Below is a small trained network, with its code and all its weights. Each question gives an input and a class and asks what happens when units are switched off, that is, made to give their printed mean instead of their output.

import numpy as np


def w(rows, s, z=0):
    codes = np.array(rows[::2]) - 128.0
    scale = np.full(codes.shape[1], s)
    scale[-1] = z or s
    return codes * scale


def norm(h):
    return h / np.sqrt((h * h).mean(-1, keepdims=True) + 1e-5)


def f(y):
    return y / 2 * (1 + np.tanh(0.7978845608 * (y + 0.044715 * y**3)))


def log_softmax(a):
    a = a - a.max(-1, keepdims=True)
    return a - np.log(np.exp(a).sum(-1, keepdims=True))


def net(x, mask):
    res = np.array(x, float).reshape(1, 2) / 4 @ E
    u = 0
    for l in range(4):
        y = f(norm(res) @ A[l][:, :-1].T + A[l][:, -1])
        res = res + np.where(mask[u : u + 3], y, B[l][:, -1]) @ B[l][:, :-1]
        u += 3
    return log_softmax(norm(res)[-1] @ U[:, :-1].T + U[:, -1])


A, B = {}, {}
E = w([
[120,107,252],'x0',
[94,249,106],'x1',
],0.0023)
A[0] = w([
[63,53,255,128],'0.n0',
[66,39,90,251],'0.n1',
[105,4,109,54],'0.n2',
],0.0084,0.0028)
B[0] = w([
[152,163,120,255],'0.n0',
[207,254,82,206],'0.n1',
[16,205,80,188],'0.n2',
],0.0092,0.0048)
A[1] = w([
[49,183,1,194],'1.n0',
[53,98,127,185],'1.n1',
[162,162,163,4],'1.n2',
],0.0094,0.0017)
B[1] = w([
[158,1,184,255],'1.n0',
[66,164,247,126],'1.n1',
[81,126,72,140],'1.n2',
],0.0094,0.0084)
A[2] = w([
[180,118,46,16],'2.n0',
[252,123,110,1],'2.n1',
[147,186,139,120],'2.n2',
],0.012,0.0042)
B[2] = w([
[103,163,222,181],'2.n0',
[104,123,117,254],'2.n1',
[184,1,145,155],'2.n2',
],0.0098,0.0061)
A[3] = w([
[10,75,94,249],'3.n0',
[44,135,86,170],'3.n1',
[139,96,112,129],'3.n2',
],0.011,0.0013)
B[3] = w([
[160,3,141,185],'3.n0',
[195,99,241,49],'3.n1',
[199,240,168,250],'3.n2',
],0.0076,0.0015)
U = w([
[216,108,79,242],'0',
[94,77,156,210],'1',
[98,143,140,248],'2',
[99,185,39,1],'3',
[71,156,60,1],'4',
[81,183,63,1],'5',
[105,169,95,1],'6',
[107,249,52,1],'7',
],0.017,0.0054)

Each question gives the input, the list of numbers given to net, and the class t.
The units are the neurons (one row each of A and B). Each row of codes is followed by its name. A weight is (code - 128) times the scale printed after its matrix; where a second scale follows, it is the last column's (A, B and U).
mask holds one flag per neuron, layer by layer. A switched-off neuron (its flag False) gives its mean, the last column of its row in B, instead of its output. The means were averaged over made-up inputs and are rounded, as every weight is.
A unit's drop is (log p(t) with every unit on - log p(t) with that unit switched off) / (log p(t) with every unit on - log p(t) with every unit switched off).
The circuit of an input: a set's keep is (log p(t) with only the set's units on - log p(t) with every unit switched off) / (log p(t) with every unit on - log p(t) with every unit switched off). Starting from all 12 units, units are removed one at a time, each time the one whose removal leaves the highest keep (on an exact tie, the one counted first), for as long as the keep stays at least 0.8.
units of the circuit, in order: the units of the circuit, biggest drop first
unit that matters most: the unit with the biggest drop
top k neurons: the k neurons with the biggest drops, biggest first
top k neurons in layer l: the k neurons of layer l with the biggest drops, biggest first
drop when u is switched off: that unit's drop, to one decimal
input [6,4], class 0: unit that matters most => 0.n2
input [6,5], class 0: top 2 neurons in layer 2 => 2.n2; 2.n0
input [8,5], class 0: units of the circuit, in order => 0.n2; 2.n2; 1.n0
input [-1,-3], class 2: units of the circuit, in order => 1.n0; 0.n2; 2.n0; 0.n1
input [5,5], class 0: units of the circuit, in order => 0.n2; 1.n0; 2.n2
input [0,-2], class 2: top 2 neurons in layer 0 => 0.n2; 0.n1
input [3,-3], class 2: top 2 neurons in layer 3 => 3.n0; 3.n2
input [-3,5], class 1: top 3 neurons => 0.n1; 0.n0; 1.n0
input [6,-5], class 0: top 2 neurons => 2.n2; 1.n0
input [-1,8], class 1: top 3 neurons => 0.n1; 0.n0; 1.n1
input [-6,8], class 1: top 3 neurons => 0.n1; 1.n0; 0.n0
input [0,-3], class 2: top 4 neurons => 1.n0; 0.n2; 2.n0; 0.n1
input [7,6], class 0: top 3 neurons => 2.n2; 0.n2; 1.n0
input [-7,8], class 1: top 2 neurons => 0.n1; 1.n0
input [8,-8], class 0: top neuron in layer 0 => 0.n0
input [8,-7], class 0: top 2 neurons => 2.n2; 1.n0
input [-4,5], class 1: top 2 neurons in layer 0 => 0.n1; 0.n0
input [6,0], class 0: top 2 neurons => 2.n2; 0.n0
input [7,-2], class 0: drop when 2.n2 is switched off => 1.5
input [-3,7], class 1: drop when 3.n2 is switched off => 0.0
input [8,0], class 0: drop when 1.n0 is switched off => 0.1
